Below is a small trained network, with its code and all its weights. Each question gives an input and a target symbol and asks what happens when units are switched off, that is, made to give their printed mean instead of their output.

import numpy as np


def w(rows, s, z=0):
    codes = np.array(rows[::2]) - 128.0
    scale = np.full(codes.shape[1], s)
    scale[-1] = z or s
    return codes * scale


def norm(h):
    return h / np.sqrt((h * h).mean(-1, keepdims=True) + 1e-5)


def f(y):
    return y / 2 * (1 + np.tanh(0.7978845608 * (y + 0.044715 * y**3)))


def softmax(a):
    e = np.exp(a - a.max(-1, keepdims=True))
    return e / e.sum(-1, keepdims=True)


def log_softmax(a):
    a = a - a.max(-1, keepdims=True)
    return a - np.log(np.exp(a).sum(-1, keepdims=True))


def net(x, mask):
    ids = ['ΓΘΛΣΦΩαβδεζημξπψ'.index(c) for c in x.split()]
    T = len(ids)
    res = E[ids] + P[:T]
    u = 0
    for l in range(3):
        q, k, v = (norm(res) @ M[l].T for M in (Q, K, V))
        z = softmax(np.where(np.tri(T) > 0, q @ k.T / 3**0.5, -1e9)) @ v
        res = res + np.where(mask[u], z, O[l][:, -1]) @ O[l][:, :-1]
        u += 1
        y = f(norm(res) @ A[l][:, :-1].T + A[l][:, -1])
        res = res + np.where(mask[u : u + 8], y, B[l][:, -1]) @ B[l][:, :-1]
        u += 8
    return log_softmax(norm(res)[-1] @ U[:, :-1].T + U[:, -1])


Q, K, V, O, A, B = {}, {}, {}, {}, {}, {}
E = w([
[177,205,148,169,44,118,129,121],'Γ',
[150,157,134,146,178,162,8,185],'Θ',
[215,160,235,133,139,157,146,66],'Λ',
[173,143,200,164,153,117,130,103],'Σ',
[146,197,148,74,202,162,88,133],'Φ',
[139,97,113,30,232,213,93,189],'Ω',
[114,185,62,104,126,53,211,59],'α',
[161,199,138,81,121,166,140,101],'β',
[168,88,151,134,219,154,73,114],'δ',
[129,183,85,185,118,138,32,113],'ε',
[188,166,127,136,76,180,90,86],'ζ',
[116,140,81,121,131,191,75,153],'η',
[168,149,141,103,129,213,92,152],'μ',
[165,123,128,202,55,169,94,79],'ξ',
[157,208,172,114,134,104,163,124],'π',
[101,141,64,47,164,229,91,170],'ψ',
],0.012)
P = w([
[65,115,188,150,157,180,179,140],'0',
[184,162,153,70,100,112,37,49],'1',
[165,77,81,196,174,84,169,127],'2',
[207,138,152,53,79,127,45,77],'3',
[145,252,82,162,204,173,175,96],'4',
[28,121,124,171,132,114,54,43],'5',
[216,151,89,150,147,204,184,117],'6',
],0.013)
Q[0] = w([
[116,54,204,78,44,144,246,146],'L0H0',
[195,137,70,217,178,141,149,108],'L0H0',
[233,148,209,1,37,131,86,204],'L0H0',
],0.0058)
K[0] = w([
[138,165,121,58,143,150,130,49],'L0H0',
[185,96,111,133,178,118,157,166],'L0H0',
[87,177,236,117,119,254,129,109],'L0H0',
],0.009)
V[0] = w([
[189,106,126,100,101,184,134,32],'L0H0',
[71,25,84,104,205,61,78,109],'L0H0',
[59,132,94,169,58,254,166,142],'L0H0',
],0.0063)
O[0] = w([
[65,185,138,133,132,2,25,181,195],'L0H0',
[147,59,171,27,90,196,186,97,5],'L0H0',
[128,69,73,108,113,59,138,112,197],'L0H0',
],0.0076,0.003)
A[0] = w([
[52,130,65,178,189,106,54,38,191],'L0N0',
[163,68,198,137,130,164,75,202,156],'L0N1',
[74,101,96,187,148,147,239,216,205],'L0N2',
[150,222,142,171,117,47,132,67,222],'L0N3',
[92,74,118,161,148,79,95,128,166],'L0N4',
[107,144,120,123,18,57,216,90,253],'L0N5',
[90,85,152,96,46,179,67,1,224],'L0N6',
[180,194,62,207,208,153,139,193,173],'L0N7',
],0.0065,0.0026)
B[0] = w([
[156,135,171,115,74,173,166,173,232],'L0N0',
[161,177,185,144,65,133,78,95,137],'L0N1',
[26,112,219,206,118,97,177,77,150],'L0N2',
[105,70,60,91,125,221,60,191,255],'L0N3',
[85,182,211,47,84,156,123,143,145],'L0N4',
[145,117,210,103,216,183,82,144,144],'L0N5',
[143,132,142,45,227,120,104,254,192],'L0N6',
[155,118,145,125,70,203,234,60,246],'L0N7',
],0.0068,0.0076)
Q[1] = w([
[131,107,95,117,139,175,204,104],'L1H0',
[40,195,119,214,75,115,196,107],'L1H0',
[217,145,46,95,110,2,104,30],'L1H0',
],0.0081)
K[1] = w([
[182,164,114,99,118,106,130,138],'L1H0',
[146,176,59,146,130,156,95,81],'L1H0',
[2,245,213,70,178,102,116,211],'L1H0',
],0.0088)
V[1] = w([
[223,192,122,57,3,189,130,57],'L1H0',
[148,182,185,97,190,163,52,60],'L1H0',
[108,220,62,22,150,159,111,114],'L1H0',
],0.0052)
O[1] = w([
[157,123,95,171,216,111,67,97,253],'L1H0',
[231,251,93,110,115,166,96,142,162],'L1H0',
[129,190,76,109,137,43,194,211,79],'L1H0',
],0.011,0.0035)
A[1] = w([
[65,56,67,141,84,69,142,53,133],'L1N0',
[101,116,66,153,65,138,159,161,125],'L1N1',
[212,205,79,164,151,151,160,120,226],'L1N2',
[157,102,50,125,199,79,2,152,22],'L1N3',
[103,125,200,122,166,128,100,124,232],'L1N4',
[109,182,100,47,128,145,156,139,206],'L1N5',
[118,135,191,29,187,84,84,66,253],'L1N6',
[25,197,163,108,93,92,210,65,70],'L1N7',
],0.0077,0.0015)
B[1] = w([
[148,179,170,161,179,226,134,97,122],'L1N0',
[217,78,33,35,179,231,98,111,126],'L1N1',
[136,8,125,143,196,180,166,49,254],'L1N2',
[121,147,122,188,167,76,131,65,209],'L1N3',
[89,140,3,157,29,137,125,207,165],'L1N4',
[174,100,182,244,103,124,72,133,158],'L1N5',
[138,122,61,171,45,166,23,203,184],'L1N6',
[82,158,70,244,213,80,96,198,134],'L1N7',
],0.0063,0.008)
Q[2] = w([
[18,167,114,229,205,171,184,117],'L2H0',
[2,156,155,172,217,224,143,251],'L2H0',
[151,188,115,48,113,131,218,61],'L2H0',
],0.0063)
K[2] = w([
[165,116,120,130,135,131,113,93],'L2H0',
[217,5,119,110,136,156,150,43],'L2H0',
[135,158,128,83,132,136,91,126],'L2H0',
],0.012)
V[2] = w([
[97,35,91,139,145,254,80,187],'L2H0',
[164,88,155,156,32,137,177,137],'L2H0',
[112,147,87,113,135,161,213,107],'L2H0',
],0.009)
O[2] = w([
[148,114,171,138,159,95,208,150,248],'L2H0',
[90,102,186,112,155,161,88,50,137],'L2H0',
[246,159,142,57,77,20,141,18,125],'L2H0',
],0.013,0.014)
A[2] = w([
[163,89,135,215,219,210,252,72,227],'L2N0',
[97,133,95,167,150,55,133,148,101],'L2N1',
[133,160,76,219,152,153,83,139,138],'L2N2',
[127,111,194,200,150,115,230,103,254],'L2N3',
[174,112,172,83,134,141,125,137,253],'L2N4',
[128,101,152,205,141,165,205,53,183],'L2N5',
[181,129,183,128,57,166,113,71,117],'L2N6',
[140,168,112,85,95,54,169,152,54],'L2N7',
],0.012,0.003)
B[2] = w([
[133,103,113,190,98,182,191,53,253],'L2N0',
[72,146,69,166,174,88,145,169,132],'L2N1',
[154,59,89,91,49,127,202,111,152],'L2N2',
[67,198,136,204,63,189,133,69,197],'L2N3',
[95,141,125,172,131,108,196,114,159],'L2N4',
[102,127,167,166,86,172,183,124,195],'L2N5',
[58,154,55,105,168,137,166,138,147],'L2N6',
[126,138,192,161,34,170,11,75,130],'L2N7',
],0.011,0.027)
U = w([
[78,136,154,195,85,164,162,83,207],'Γ',
[224,62,101,159,194,186,168,99,53],'Θ',
[201,86,65,122,39,184,105,178,60],'Λ',
[40,131,77,67,152,204,73,133,73],'Σ',
[251,210,80,87,143,118,125,114,114],'Φ',
[154,186,225,120,182,82,190,187,70],'Ω',
[110,238,97,78,55,148,106,170,137],'α',
[149,210,154,211,127,41,75,122,16],'β',
[173,158,150,123,176,211,119,247,62],'δ',
[164,77,162,143,252,66,113,86,138],'ε',
[96,110,27,193,160,93,122,217,55],'ζ',
[77,69,157,18,123,90,184,113,107],'η',
[121,81,68,86,101,116,37,44,125],'μ',
[93,33,190,157,140,123,63,174,75],'ξ',
[74,190,61,65,191,95,160,75,4],'π',
[158,120,199,69,37,84,119,128,132],'ψ',
],0.011,0.0023)

Each question gives the input, a string of symbols that net reads in full, and the target symbol t.
The units are the heads (3 rows each of Q, K, V and O) and the neurons (one row each of A and B). Each row of codes is followed by its name. A weight is (code - 128) times the scale printed after its matrix; where a second scale follows, it is the last column's (O, A, B and U).
mask holds one flag per unit, layer by layer, with each layer's heads first. A switched-off unit (its flag False) gives its mean, the last column of its rows in O or B, instead of its output. The means were averaged over made-up inputs and are rounded, as every weight is.
A unit's drop is (log p(t) with every unit on - log p(t) with that unit switched off) / (log p(t) with every unit on - log p(t) with every unit switched off).
most important unit: the unit with the biggest drop
k most important neurons: the k neurons with the biggest drops, biggest first
top k neurons in layer l: the k neurons of layer l with the biggest drops, biggest first
input Θ α ψ ξ, target Θ: 2 most important neurons -> [L0N6 L2N3]
input δ η ξ ξ β δ, target ξ: most important unit -> L2N0
input π Φ Γ Φ, target π: 2 most important neurons -> [L2N6 L0N2]
input Θ β Λ β, target Θ: top 4 neurons in layer 0 -> [L0N1 L0N6 L0N2 L0N7]
input Γ ε Ω μ α Σ, target Ω: top 2 neurons in layer 1 -> [L1N2 L1N6]
input Θ Γ ζ η, target Θ: top 4 neurons in layer 0 -> [L0N6 L0N1 L0N7 L0N2]
input Ω Λ Ω ψ, target Ω: 2 most important neurons -> [L2N0 L2N3]
input ξ Λ Γ α, target ξ: 3 most important neurons -> [L0N5 L2N0 L1N2]
input Σ α Ω μ ζ μ, target Ω: 3 most important neurons -> [L0N6 L2N0 L2N3]
input μ β Σ ζ, target μ: 2 most important neurons -> [L0N3 L0N7]
input ζ Φ π ψ ε β, target π: top 3 neurons in layer 2 -> [L2N6 L2N0 L2N3]
input π δ Ω α, target π: 3 most important neurons -> [L0N2 L2N6 L2N0]
input η η Σ δ ζ ε, target Σ: 3 most important neurons -> [L2N0 L0N6 L0N0]
input μ η β η, target μ: top 2 neurons in layer 0 -> [L0N3 L0N7]
input π Σ ζ Ω, target π: top 2 neurons in layer 2 -> [L2N6 L2N0]
input Φ Σ ψ ζ, target Φ: 3 most important neurons -> [L2N0 L0N2 L2N3]
input α Φ Γ μ, target α: most important unit -> L1H0
input β Λ Σ α π α, target Σ: 2 most important neurons -> [L2N0 L0N0]
input π Φ μ δ, target π: top 2 neurons in layer 1 -> [L1N2 L1N6]
input ε η δ ξ, target ε: top 2 neurons in layer 0 -> [L0N6 L0N7]
input ζ ε Θ Φ Φ ψ, target Θ: 2 most important neurons -> [L2N3 L0N6]
input ε ψ δ α, target ε: top 2 neurons in layer 1 -> [L1N6 L1N2]
input Σ Φ β Λ ξ α, target β: top 3 neurons in layer 0 -> [L0N7 L0N3 L0N0]
input Σ Φ Λ δ ε Φ, target Λ: most important neuron -> [L2N2]
input ψ μ Σ Ω ζ π, target Σ: top 4 neurons in layer 2 -> [L2N0 L2N3 L2N5 L2N6]
